Below is a small trained network, with its code and all its weights. Each question gives an input and a class and asks what happens when units are switched off, that is, made to give their printed mean instead of their output.

import numpy as np


def w(rows, s, z=0):
    codes = np.array(rows[::2]) - 128.0
    scale = np.full(codes.shape[1], s)
    scale[-1] = z or s
    return codes * scale


def f(y):
    return y / 2 * (1 + np.tanh(0.7978845608 * (y + 0.044715 * y**3)))


def log_softmax(a):
    a = a - a.max(-1, keepdims=True)
    return a - np.log(np.exp(a).sum(-1, keepdims=True))


def net(x, mask):
    res = np.array(x, float).reshape(1, 3) / 4 @ E
    y = f(res @ A[0][:, :-1].T + A[0][:, -1])
    res = res + np.where(mask, y, B[0][:, -1]) @ B[0][:, :-1]
    return log_softmax(res[-1] @ U[:, :-1].T + U[:, -1])


A, B = {}, {}
E = w([
[89,162,248,111,55,74],'x0',
[127,60,139,87,10,95],'x1',
[38,152,127,251,136,36],'x2',
],0.015)
A[0] = w([
[180,78,63,55,119,87,64],'neuron 0',
[46,125,112,175,171,78,37],'neuron 1',
[115,93,180,119,34,79,124],'neuron 2',
[191,125,121,171,216,155,97],'neuron 3',
[200,111,180,39,197,189,65],'neuron 4',
[158,162,54,112,161,163,22],'neuron 5',
[99,97,49,152,146,136,205],'neuron 6',
[232,105,128,101,153,222,254],'neuron 7',
[189,143,184,54,148,195,26],'neuron 8',
[72,175,132,112,190,98,219],'neuron 9',
[176,192,36,150,247,181,145],'neuron 10',
[143,151,132,122,152,94,22],'neuron 11',
[156,202,146,207,186,67,135],'neuron 12',
[178,77,87,152,142,179,145],'neuron 13',
[73,186,145,180,162,137,94],'neuron 14',
[177,108,119,85,83,161,138],'neuron 15',
[181,138,110,63,100,168,196],'neuron 16',
[65,225,131,141,143,127,144],'neuron 17',
[133,170,188,146,85,78,180],'neuron 18',
[111,141,183,105,102,113,92],'neuron 19',
[113,178,142,120,179,62,133],'neuron 20',
[108,103,155,100,112,74,114],'neuron 21',
[71,168,97,217,146,117,144],'neuron 22',
[89,188,143,151,158,111,104],'neuron 23',
[126,133,74,120,239,160,128],'neuron 24',
],0.014,0.0063)
B[0] = w([
[101,165,63,150,122,208,178],'neuron 0',
[88,173,250,103,83,118,198],'neuron 1',
[160,10,115,112,159,127,211],'neuron 2',
[139,43,119,154,171,119,192],'neuron 3',
[142,180,178,38,117,52,207],'neuron 4',
[173,131,64,123,226,89,180],'neuron 5',
[174,110,74,138,142,76,188],'neuron 6',
[142,231,86,82,170,153,235],'neuron 7',
[127,193,194,33,151,48,190],'neuron 8',
[104,97,194,101,92,157,184],'neuron 9',
[151,1,63,117,155,122,254],'neuron 10',
[88,152,79,133,131,161,129],'neuron 11',
[66,119,229,99,51,184,210],'neuron 12',
[229,173,69,130,120,117,189],'neuron 13',
[87,125,127,125,81,181,189],'neuron 14',
[64,182,134,139,103,180,185],'neuron 15',
[93,192,154,132,73,174,199],'neuron 16',
[74,94,129,140,107,175,185],'neuron 17',
[170,72,131,186,104,115,199],'neuron 18',
[156,88,109,184,128,105,168],'neuron 19',
[136,101,159,137,66,182,172],'neuron 20',
[137,82,112,144,137,110,166],'neuron 21',
[124,127,227,87,99,125,215],'neuron 22',
[108,116,136,128,100,169,177],'neuron 23',
[185,21,69,143,141,137,213],'neuron 24',
],0.0099,0.027)
U = w([
[86,168,132,165,188,151,58],'0',
[170,58,151,123,131,45,188],'1',
[149,177,22,130,122,244,1],'2',
[54,172,137,147,178,171,12],'3',
[66,255,206,62,88,198,208],'4',
[195,92,24,74,170,140,238],'5',
[78,56,163,124,86,220,194],'6',
[17,180,105,136,168,126,22],'7',
],0.0091,0.0041)

Each question gives the input, the list of numbers given to net, and the class t.
The units are the neurons (one row each of A and B). Each row of codes is followed by its name. A weight is (code - 128) times the scale printed after its matrix; where a second scale follows, it is the last column's (A, B and U).
mask holds one flag per neuron, in row order. A switched-off neuron (its flag False) gives its mean, the last column of its row in B, instead of its output. The means were averaged over made-up inputs and are rounded, as every weight is.
A unit's drop is (log p(t) with every unit on - log p(t) with that unit switched off) / (log p(t) with every unit on - log p(t) with every unit switched off).
unit that matters most: the unit with the biggest drop
k most important neurons: the k neurons with the biggest drops, biggest first
drop when u is switched off: that unit's drop, to one decimal
input [-3,2,0], class 5: unit that matters most => neuron 12
input [7,7,7], class 1: 2 most important neurons => [neuron 2; neuron 18]
input [-5,8,5], class 1: 2 most important neurons => [neuron 7; neuron 10]
input [5,-2,-2], class 1: 2 most important neurons => [neuron 12; neuron 7]
input [-2,8,2], class 5: 2 most important neurons => [neuron 12; neuron 1]
input [8,4,-6], class 1: 4 most important neurons => [neuron 2; neuron 19; neuron 18; neuron 12]
input [5,-5,8], class 4: 3 most important neurons => [neuron 1; neuron 10; neuron 24]
input [-1,2,1], class 5: 2 most important neurons => [neuron 12; neuron 1]
input [3,-4,7], class 4: 2 most important neurons => [neuron 10; neuron 1]
input [6,5,-4], class 1: 2 most important neurons => [neuron 2; neuron 12]
input [3,-4,6], class 4: 4 most important neurons => [neuron 10; neuron 1; neuron 24; neuron 2]
input [0,0,5], class 4: 2 most important neurons => [neuron 10; neuron 24]
input [-2,2,7], class 4: 3 most important neurons => [neuron 10; neuron 24; neuron 1]
input [-5,6,1], class 2: unit that matters most => neuron 10
input [-2,3,1], class 5: 3 most important neurons => [neuron 12; neuron 1; neuron 16]
input [0,7,2], class 1: drop when neuron 10 is switched off => 0.1
input [-4,2,-6], class 2: drop when neuron 5 is switched off => 0.2
input [-2,-1,0], class 5: drop when neuron 20 is switched off => 0.0
input [-4,-7,2], class 6: drop when neuron 15 is switched off => -0.1
input [-8,1,7], class 1: unit that matters most => neuron 6
